Each row was made from one path, in order. Every step used is in the known rows, and no mark comes twice. Write each row's path.
Each row is shifted at random along 6 fixed directions that mean nothing.
Known rows
S-M-E-B-V: |  224 |   49 | -146 |   66 | -334 | -614 | -303 |  -46 |  418 |   38 |  345 |  -68 |  -78 |   87 |  -37 |  116 |  272 |   58 |   24 |  212 |  243 | -377 | -105 | -112 |  134 |  -19 |  -83 |  100 |   10 | -387 | -125 | -415 | -242 |  145 |  312 | -154 |   65 |  -59 |   89 |   63 |  190 |
L-E-M-B: | -162 | -641 | -390 |  238 | -140 | -154 |  -86 | -169 | -199 |  438 |  184 |  249 |  250 |  106 | -187 |  -93 |  240 | -212 |  118 | -238 |  238 |   13 |  215 |  474 |  -69 |   93 | -294 |   44 |   45 |  381 |  -52 | -299 | -136 |   12 |  163 |   61 |  236 | -161 |  844 |   52 | -307 |
L-E-B-S-V-Q: |  152 |  -22 |   15 | -120 | -165 | -521 | -228 |    8 |  371 | -237 |  170 |   20 |   93 |   15 |  -14 |  246 |  -44 |  181 |    7 |  255 |   98 | -276 | -138 | -268 |   47 |  -40 | -312 |  241 |   79 | -199 |  -11 | -380 | -313 |  -34 |   72 | -187 |  136 |  153 |  -17 | -273 |  186 |
P-E-B-V-Q: |   80 | -147 | -209 |  -93 |  -88 | -160 |   15 |   68 |  183 | -278 |  121 |  106 |  248 |  185 | -132 |  309 |   19 |  108 |  -74 |  -71 |  101 | -140 | -150 | -179 |    8 | -210 | -302 |  286 | -139 |  105 |  106 | -184 | -367 |  -38 |   19 | -135 |  125 |   -3 |  -69 | -104 |   52 |
S-V-L-E: |  124 |  -52 |  171 | -135 |   -8 | -419 | -313 |  -22 |  -46 |  -93 |  -44 |  -23 |  292 |   33 |  -60 |  190 | -262 | -171 |  112 |   33 |   41 | -208 |  220 |  -77 |  193 |  484 | -458 | -126 |  -84 | -244 | -296 | -346 |  -56 |  -11 |   55 |  155 |  198 |  246 |  244 | -256 |   46 |
E-M-B-V: |  167 |   -3 | -165 | -272 | -107 | -261 | -259 |   44 |  158 | -108 |  154 |  409 |  421 |  182 | -162 |  311 |   90 |   64 |  -99 |   37 |  139 | -186 | -339 | -240 |  239 | -179 | -475 |  297 |   18 | -114 |  157 | -468 | -359 |   57 |  245 | -138 |  149 |  269 |  -69 |    5 |  -38 |
Q-V-L-E-B-P: |  164 |  -77 | -230 |  -93 | -232 | -203 | -105 |   10 |   48 | -173 |  168 |   77 |   74 |  321 | -315 |  173 |  107 | -154 |  -38 | -189 |  182 |  -25 | -114 |   59 |  291 |  176 | -134 | -136 | -141 |    6 |  -95 |  -58 |  -47 |  204 |  241 |  181 |  123 |  -12 |   17 |   16 |   31 |
L-E-M-B-S-V-P: |  -26 | -217 | -132 | -143 |  -22 | -104 |  183 |   41 |   32 | -151 | -125 |  238 |  174 |   57 | -153 |  114 | -132 |  276 |   24 |   65 |   64 | -222 |  -73 | -210 | -147 |  -64 | -320 |  180 |  125 |  166 |   11 | -172 | -344 | -315 |  -57 | -119 |   80 |  102 |  104 | -278 |    9 |
S-V-L-E-M-B-P: |  -83 | -242 | -428 |  106 |  -12 |  -62 |  291 |  196 |  155 |  -67 | -100 |  259 |  -12 |  228 | -126 |  204 |   48 |  367 |  135 |  156 |   53 | -147 | -123 | -275 | -257 | -264 |  -71 |  265 |  -40 |  187 |  265 |   67 | -481 | -270 |   -2 | -369 |  -48 |   70 | -140 | -102 |  180 |
V-Q-P-B-S-M-E-L: |  199 |  -72 |   -4 |  -95 | -142 | -389 | -213 | -144 |  -70 | -185 |   59 | -158 |  147 |  256 | -154 | -108 |   73 |  -65 |   65 | -158 |   81 | -212 |   32 |  -52 |  226 |  386 | -363 | -184 |  -81 | -132 | -403 | -159 |  137 |  146 |  219 |  335 |  195 |  -51 |  347 | -227 |   15 |
Q-L-E-B-S-M: |    2 |    2 |  -58 | -244 | -114 | -475 |  -23 |  -17 |   78 |  -52 | -127 |   34 |  217 |  117 | -124 |  -20 |  -68 |  230 |   28 |  175 |   92 | -202 |  -50 | -117 |   24 |   56 | -476 |   98 |   85 |  135 |  -94 | -190 | -297 |   -5 |  156 | -126 |   45 |   51 |  160 | -280 |  148 |
V-L-E-B-S: |   46 | -103 |  -16 |  -77 |  -87 | -494 |  -76 |  109 |  204 | -123 |  -13 |  -72 |   24 |  168 |   98 |  205 | -102 |  121 |   37 |  205 |   28 |  -97 |  130 |  -55 |   42 |   15 | -274 |  131 |  -70 |    9 |  -98 | -107 | -370 |   24 |  122 | -168 |    0 |  107 |   86 | -243 |  305 |
Q-M-E-L: |  125 |  -73 |  -18 | -228 |  129 | -348 | -213 |    7 |  -99 |   41 |  -82 |  149 |  462 |  193 |  -43 |  100 | -149 | -108 |  155 |   76 |   42 |  -32 |  138 | -119 |  119 |  281 | -674 |    3 |  -18 |  -66 | -132 | -380 | -153 |  145 |  311 |  182 |  119 |  249 |  273 | -261 |   18 |
P-B-E-L: |   80 |  108 |   31 | -168 |   21 | -451 |  -38 |  189 |  147 | -252 |  -51 | -215 |  143 |  216 |   22 |  237 |  -93 |  118 |  -86 |  105 |  -47 | -188 |   72 |  -95 |  127 |    4 | -365 |   46 | -263 |  -63 | -191 |   79 | -404 |  -27 |   62 | -236 |  -52 |  122 |  -71 |  -73 |  358 |
L-E-B-S-P: |  214 |   69 |  180 | -399 | -165 | -599 | -148 |  -50 |  397 | -166 |  100 |  -94 |   93 | -130 |   53 |  210 | -166 |  210 |  -59 |  430 |   -5 | -119 |   96 | -159 |   42 |  -52 | -454 |  117 |  286 | -329 | -401 | -497 | -458 |  -51 |  134 | -277 |   47 |  279 |   82 | -182 |  346 |
V-Q-P-B: |  -82 | -596 | -439 |  319 |  -12 | -222 | -215 |  -46 |   10 |  -14 |  258 |  184 |  257 |  262 | -212 |  328 |   92 | -142 |  130 | -104 |   49 |  219 |  -14 |  206 |  -20 | -181 | -287 |  386 | -108 |  345 |  293 | -192 | -249 |  241 |  220 |  134 |  303 | -185 |  411 | -146 | -116 |
B-P-E-L: |   68 | -162 | -253 |  161 |   88 | -381 | -496 |  146 |  -20 |   -5 |  134 |  175 |  255 |  333 | -107 |  467 |  159 | -114 |   57 |  141 |  -39 |  159 | -204 |   50 |  190 | -114 | -330 |  280 | -317 |  -43 |  234 |  -83 | -316 |  234 |  347 | -222 |   98 |  252 |  143 |  -52 |  195 |
Q-L-E-B-S: | -181 | -160 | -299 |   66 |  -27 | -365 |   29 |  147 |  -14 |  -51 |  -90 |   47 |  170 |  280 | -148 |  136 |  -25 |  146 |   25 |   62 |   50 |  -56 |  -88 |   85 |  -30 |  -68 | -294 |  188 | -172 |  468 |  248 |  209 | -373 |   33 |  145 | -140 |   23 |  -56 |  115 | -229 |  122 |
E-M-B-V-L: | -111 | -390 |  -17 |   -4 |  -71 |  -32 |  516 |   30 |  -20 |  -33 | -228 |  -71 |  144 |  -13 |   88 | -108 | -290 |  191 |  154 |  -68 |  158 | -346 |  570 |    9 | -300 |  206 | -213 |   47 |   37 |  177 | -322 | -229 | -235 | -445 | -305 |  -16 |   12 | -228 |  306 | -248 |   39 |
P-E-B-V-L: | -270 | -563 | -227 |  184 |  152 |   99 |  497 |  150 | -185 |  -55 | -296 |   56 |  217 |  142 |   32 |  125 | -295 |  179 |  158 |  -62 |    2 |  -25 |  462 |  108 | -419 |  -76 | -239 |  285 | -255 |  602 |   31 |  143 | -393 | -457 | -316 |  -95 |  -17 | -265 |  338 | -352 |   84 |
M-E-B-S: | -105 | -241 | -163 |   33 |  137 | -257 | -361 |   66 | -251 |  -19 |   16 |  340 |  493 |  282 | -116 |  324 |  -80 | -137 |  -44 |  -73 |   -5 |   35 | -181 |  107 |  164 |   11 | -535 |  227 | -209 |  358 |  257 |  -77 | -269 |   31 |  224 |  113 |  200 |  168 |  393 | -241 | -136 |
M-E-B-V-P: |  -74 | -217 | -247 |  -63 |  -36 |  145 |  111 |   31 | -272 | -245 |   10 |  234 |  385 |  287 | -365 |  221 |  -93 | -136 | -158 | -430 |   98 |  -99 | -126 |  105 |  124 |  102 | -283 |  -20 | -184 |  392 |   69 |   51 | -168 | -127 |  -16 |  255 |  207 |  -30 |  155 |  -55 | -268 |
L-E-M-B-S-Q-V-P: |  178 |   98 |  -24 |  -47 |   26 | -471 | -323 |   84 |  169 | -301 |  140 |   65 |   77 |  174 | -126 |  193 |  -34 |   57 |   67 |  108 |   88 | -322 | -327 | -322 |  185 |  212 | -294 |  -42 | -123 | -226 |   45 | -131 |  -58 |  -41 |  187 |   92 |  149 |  197 |  -65 | -273 |   86 |
L-E-M-B-S-Q: | -112 |  -85 | -173 | -155 |   14 | -221 |  -36 |   41 |  -99 |  -77 | -106 |  265 |  417 |  160 | -279 |   22 |  -13 |  231 |  -33 |  -90 |   82 | -289 | -299 | -158 |   19 |   23 | -537 |  137 |   -1 |  303 |  131 |  -51 | -283 | -206 |   33 | -150 |  159 |  157 |  153 | -176 | -138 |
E-B-S-Q-P: | -219 | -373 | -327 |  343 | -109 | -378 | -231 |  -54 | -117 |   -2 |  127 |   80 |  251 |  252 | -346 |   73 |   73 |  -16 |   79 | -112 |  125 |  -90 | -168 |  290 |   58 |   53 | -307 |  234 |  -88 |  439 |  254 |   14 | -109 |   86 |  140 |  129 |  289 | -259 |  493 | -237 | -170 |
P-B-V-S-M-E: |  270 |   71 |  -52 |  -52 | -276 | -538 | -210 |  -17 |  287 | -221 |  174 | -150 |  -49 |  185 | -113 |   99 |  144 |   94 |  -48 |    8 |  141 | -445 | -118 | -245 |  206 |   54 | -125 |   97 | -114 | -250 | -204 | -178 | -176 |  130 |  217 |   35 |   79 | -111 |  -17 | -128 |  192 |
L-E-M-B-S-P: |   34 |   -2 |   17 | -127 |   85 | -469 | -231 |   59 |   46 | -118 |    6 |   88 |  189 |   61 |  -21 |  175 | -106 |  117 |   15 |  201 |  -26 | -232 | -131 | -137 |   62 |   90 | -446 |   37 |   -8 |  -64 |  -75 | -160 | -301 | -168 |  110 | -160 |   94 |  309 |  175 | -223 |  123 |
Q-V-P-B-S: |   60 | -517 | -117 |   77 | -191 | -200 |  -11 |  -85 |   71 |  -82 |   84 |   63 |  149 |   82 | -196 |  173 |  -87 |   -3 |   79 |  -26 |  148 |   42 |  247 |  174 |  -12 |   -6 | -202 |  313 |   69 |  165 | -130 | -345 | -153 |   66 |   88 |  213 |  187 | -324 |  393 | -281 |   15 |
M-B-V-P-E-L: |  290 |  191 |  -91 | -186 |  -84 | -358 | -102 |  237 |  338 | -401 |  103 |  -90 |  -36 |  302 |    5 |  407 |   51 |  109 | -104 |  109 |  -13 | -185 | -157 | -348 |  250 | -105 | -143 |    4 | -258 | -371 | -109 |   45 | -357 |   66 |  194 | -171 |  -42 |  276 | -409 |   63 |  378 |
B-V-P-E-M: |  213 | -351 | -162 | -307 |  -61 |   67 | -216 | -158 |  -99 |   16 |   89 |  549 |  558 |  105 | -267 |  305 |   63 |  -86 |   -4 |  -64 |  116 |  198 | -121 |  -70 |   76 | -172 | -574 |  376 |  130 |   -5 |  -14 | -759 | -256 |   61 |  241 |   16 |  238 |  201 |  313 | -157 | -160 |
Q-L-E-M-B: |   73 | -144 |  -38 | -284 |    6 | -310 |  -78 |  -74 |  -70 |  104 |  -12 |   99 |  347 |   66 |   16 |  -10 |  -91 | -125 |   68 |   -1 |   79 |  -37 |  232 |   31 |   69 |  250 | -571 | -167 |   49 |   -8 | -313 | -372 | -174 |    7 |  195 |  104 |  122 |  213 |  400 |  -98 |  -26 |
Q-S-P-B-E-M: |  -47 | -315 | -270 |   91 | -102 | -334 |   46 |  -72 |   66 |   38 |   20 |   34 |   78 |  153 | -188 |   13 |  101 |  194 |   80 |  100 |   78 |  -70 |    2 |   64 | -155 | -192 | -313 |  302 |   61 |  265 |  -13 | -174 | -334 |  -16 |  180 |  -76 |   85 | -256 |  388 | -261 |   96 |
M-B-P-E: |   54 |  -96 |  -15 |  -37 |  133 | -257 | -368 |   81 | -180 | -148 |   63 |   79 |  358 |  169 | -104 |  411 | -112 | -244 | -110 | -168 |  -45 |   -2 |  -91 |   81 |  287 |  152 | -398 |  -68 | -320 |   10 |  -87 |  -55 | -198 |   22 |  144 |   68 |  179 |  218 |  255 |   10 |   -8 |
V-L-E-M-B: |   36 |  -91 | -148 | -381 |   62 | -121 |  187 |  105 |    8 | -128 | -172 |  236 |  324 |  230 |  -43 |  141 | -139 |  139 |   -4 |  -36 |   11 |  -85 |   36 | -268 |    5 |  -16 | -542 |   10 |   23 |  127 |  -83 | -147 | -414 | -110 |   85 |  -83 |   42 |  323 |  -16 | -103 |   43 |
V-L-E-B: | -120 | -414 | -331 |  152 |  -46 | -270 |  -14 |   63 |   18 |   82 |   63 |  121 |  120 |  277 |  -56 |  188 |   41 |  -47 |   98 |  -13 |   67 |   77 |  167 |  182 |  -41 |  -56 | -262 |  156 | -116 |  315 |  100 |  -27 | -354 |   59 |  134 |  -69 |  104 |    1 |  328 |  -98 |   48 |
S-E-M-B: |  -45 | -122 | -155 |  -16 |   47 | -410 | -105 |   26 |   75 |   36 |   42 |  108 |  220 |  140 |  -33 |  125 |  -10 |   83 |   49 |  111 |   61 | -227 |  -27 | -101 |  -32 |  -23 | -469 |  102 |   17 |   45 |   -3 | -217 | -376 | -102 |  174 |  -83 |  118 |  109 |  279 | -118 |   21 |

Which path is each row?
|  144 |  -79 |  -69 |  -33 |  -52 | -492 |  -44 |   27 |  265 | -164 |   62 | -101 |   16 |   97 |   54 |   12 |    6 |  230 |  166 |  271 |   37 | -261 |   75 | -260 | -126 |    1 | -277 |  227 | -118 |  -89 | -100 | -174 | -241 | -120 |   43 | -158 |   16 |  -24 |   50 | -400 |  314 | -> P-B-V-S-Q-L-E-M
|  299 |  -25 |   23 | -243 |  -35 | -267 | -257 |  -66 |  189 | -242 |  195 |  146 |  256 |   51 |  -28 |  249 |   12 |   16 |    3 |   56 |   56 | -213 | -129 | -342 |  126 |   30 | -431 |   61 |   20 | -401 | -233 | -537 | -176 | -103 |  113 |  -26 |  196 |  297 |   59 | -112 |   44 | -> S-P-E-M-B-V-Q
|  -99 | -422 | -321 |   86 |  -21 | -128 |   40 | -123 | -131 |  -71 |    4 |  181 |  265 |  244 | -305 |   -6 |   73 |  140 |  102 | -120 |   77 |  -19 | -128 |   26 | -151 |  -96 | -409 |  301 |   21 |  456 |  112 | -133 | -180 |  -52 |  125 |  122 |  220 | -250 |  442 | -373 | -127 | -> V-Q-P-B-S-E-M
|  225 | -128 | -140 |  -10 |    5 | -320 | -330 |   19 |   39 | -128 |  170 |   73 |  177 |  326 |  -77 |  198 |  144 | -148 |   81 |  -98 |   75 |  -22 | -116 | -111 |  266 |  151 | -332 |  -41 | -199 | -181 |  -87 | -219 |  -35 |  225 |  310 |  115 |  159 |  161 |  160 |  -76 |   71 | -> V-Q-M-B-P-E-L
|  132 | -254 | -313 |  129 |  -54 | -219 |  -85 |   -1 |  137 |   15 |   99 |  144 |   56 |  222 |  -52 |  111 |  162 |  101 |  237 |   99 |   88 |  -35 |  -19 | -205 |  -76 |  -67 | -201 |  147 | -115 | -101 |   -7 | -218 | -150 |  -30 |  222 |  -10 |   86 |  -27 |  162 | -132 |  114 | -> S-Q-P-E-M-B-V-L
| -109 | -599 | -286 |  391 |  -73 | -210 |  -54 |  -90 |  -57 |  100 |   84 |   79 |  110 |  195 |  -95 |  -24 |   93 |   52 |  251 |   14 |  106 |  -16 |  217 |  165 | -211 |    9 | -207 |  375 | -130 |  337 |   93 | -139 |  -80 | -115 |   51 |  134 |  176 | -392 |  582 | -424 |  -10 | -> P-B-V-Q-S-E-L
|  178 | -172 | -457 |  260 | -279 | -425 | -203 |  -17 |  163 |  -37 |  245 |  -11 | -176 |  447 | -230 |   13 |  438 |   47 |  120 |   -4 |  138 | -152 | -202 |  -46 |  138 |  -74 |   29 |  155 | -206 |   -7 |   65 |   89 |  -66 |  290 |  414 |  114 |   64 | -242 |  126 | -107 |  159 | -> Q-P-B-V-S-M-E-L
|  -80 | -300 | -295 |  194 |  -19 | -261 | -213 |   54 |  -79 | -128 |   -4 |  190 |  259 |  293 | -276 |  193 |   45 |   69 |  112 |  -58 |   45 |  -86 | -204 |  -55 |   39 |   23 | -274 |  290 | -252 |  346 |  309 |   87 | -136 |   25 |  101 |   37 |  198 |  -66 |  157 | -333 |  -26 | -> P-B-S-V-Q-L-E
|  110 | -101 |   96 | -245 |   61 | -220 |  101 |    2 |   53 | -246 | -119 |   30 |  288 |   -2 |   45 |   39 | -225 |  216 |   37 |   24 |   25 | -360 |  101 | -351 | -116 |   69 | -507 |  135 |  -23 |  -29 | -251 | -287 | -245 | -373 | -144 |  -19 |   97 |   83 |  157 | -385 |   65 | -> P-E-M-B-V-S-Q
|  248 | -192 | -257 |   49 |  -96 | -265 | -347 |   19 |   42 |  -26 |  210 |  211 |  111 |  381 | -165 |  209 |  263 | -165 |   85 |  -85 |  131 |   15 | -138 |  -32 |  306 |   51 | -215 |   49 | -225 | -144 |   -7 | -196 |  -30 |  258 |  396 |  164 |  128 |   75 |  164 |  -31 |   49 | -> Q-M-B-V-P-E-L
|  -24 | -139 | -464 |  100 | -160 | -246 |    7 |   34 |   90 |  -65 |   96 |  157 |  115 |  340 | -288 |    3 |  236 |   86 |  104 | -148 |  203 | -308 | -266 | -191 |   31 |   50 | -209 |    0 |  -73 |  151 |  221 |   15 | -138 |   64 |  183 |   29 |  175 |    1 |   -1 |  -48 | -120 | -> S-V-Q-L-E-M-B
|  178 | -114 | -148 |  -31 | -193 | -456 | -254 | -116 |  219 | -116 |  217 |   75 |  117 |  210 | -177 |   83 |  116 |   46 |   82 |   55 |  162 | -178 | -184 | -170 |  132 |   67 | -337 |  112 |  165 | -119 |  -54 | -415 | -120 |  214 |  356 |  157 |  219 |   10 |  195 | -238 |    0 | -> V-Q-M-E-B-S-P
|   72 | -273 |  -59 |  -32 |  -77 | -316 |  -17 |  -97 |   26 |  -94 |    8 | -128 |  128 |  147 |  -85 |   -4 |  -49 |   59 |  104 |   27 |   -9 |   27 |  217 |   36 |  -37 |   79 | -381 |   94 |   -4 |   79 | -295 | -146 | -148 |  -22 |   98 |  104 |  120 | -118 |  395 | -318 |  145 | -> V-S-Q-P-B-E-L
|  190 |  -60 | -109 | -108 | -213 | -382 | -115 |  -89 |  122 |  -70 |  128 |   13 |    3 |  133 |  -99 |  -36 |   87 |    5 |   78 |   47 |  129 | -237 |   -1 | -104 |  108 |  201 | -211 |  -96 |   53 | -165 | -248 | -248 |  -64 |   -1 |  206 |  104 |  109 |   73 |  173 | -191 |   81 | -> Q-L-E-M-B-V-S-P
|  280 |  -29 |  -93 | -173 | -287 | -371 | -292 | -159 |  222 | -195 |  256 |   78 |  159 |  133 | -182 |  159 |   74 |  -35 |   -6 |   21 |  155 | -124 | -195 | -202 |  214 |   86 | -318 |   29 |  160 | -259 | -159 | -475 |  -58 |  217 |  339 |  265 |  244 |   53 |  124 | -167 |  -24 | -> M-E-B-S-V-Q-P
|  265 | -115 | -167 | -190 | -171 | -245 | -213 |  -63 |  220 | -120 |  169 |  160 |  181 |  135 | -219 |  236 |   80 |   60 |   80 |  108 |   33 |  111 |  -74 | -197 |  124 |  -58 | -300 |  167 |  -27 | -191 | -128 | -333 | -194 |  108 |  251 |  -28 |  132 |  105 |  -17 |  -71 |  162 | -> S-Q-P-B-V-L-E
|  -18 |  -18 | -170 |  115 |  -28 | -399 |   24 |  116 |   28 | -259 |  -97 | -200 |    3 |  335 | -124 |   11 |   28 |  175 |   73 |  -66 |   53 | -350 | -107 | -181 |   37 |  154 | -215 |  -79 | -222 |   72 |  -56 |  225 | -131 |  -35 |  101 |   40 |   78 |  -66 |   46 | -226 |  133 | -> V-P-E-M-B-S-Q-L
|  122 | -231 |  192 |  -54 |  240 | -171 | -327 |  -77 | -239 | -147 |   -2 |  148 |  454 |   -3 |  -66 |  186 | -320 | -227 |  140 | -128 |    6 | -112 |  129 |  -80 |  128 |  448 | -549 |  -78 | -198 |  -94 | -244 | -404 |   97 | -227 |  -23 |  367 |  281 |  124 |  472 | -370 | -139 | -> S-Q-M-B-V-P-E
|  117 |   42 | -337 | -101 |   31 | -180 |  -17 |  142 |  228 | -300 |  165 |  217 |  126 |  210 | -147 |  308 |   57 |  152 |   18 |   42 |   72 | -151 | -451 | -381 |   -2 | -169 | -219 |  134 | -133 |   14 |  329 |  -79 | -323 |  -37 |  173 | -141 |   72 |  178 | -325 |  -89 |   69 | -> L-E-M-B-V-Q-P
|  327 |  183 | -177 | -127 | -182 | -415 | -356 |   78 |  205 | -255 |  184 |   82 |   29 |  414 | -175 |  253 |  281 |    0 |  -46 |  -29 |   83 | -286 | -354 | -329 |  411 |   31 | -210 |  -65 | -222 | -415 | -116 |  -96 | -137 |  186 |  356 |  -15 |   97 |  278 | -202 |   81 |  169 | -> S-P-E-M-B-V-L
|  164 | -163 | -215 |  155 | -339 | -642 | -234 |  -73 |  483 |   -9 |  305 |  -15 | -142 |  103 | -116 |   30 |  254 |  190 |  175 |  248 |  281 | -316 | -158 | -156 |    6 |  -50 |  -97 |  283 |  131 | -152 |   78 | -415 | -174 |  202 |  274 | -121 |  126 | -173 |  118 | -256 |  170 | -> L-E-B-S-V-Q-M
|   54 | -140 | -332 |  115 |  -99 | -262 |  -88 |  -31 |   -9 | -174 |   61 |   58 |  159 |  272 | -358 |   40 |  154 |  107 |  106 | -115 |  137 | -237 | -310 | -151 |  -11 |   -5 | -268 |  222 | -144 |  181 |  174 |  -48 |  -92 |   65 |  170 |   82 |  179 | -191 |  111 | -317 |  -43 | -> B-V-S-Q-P-E-M
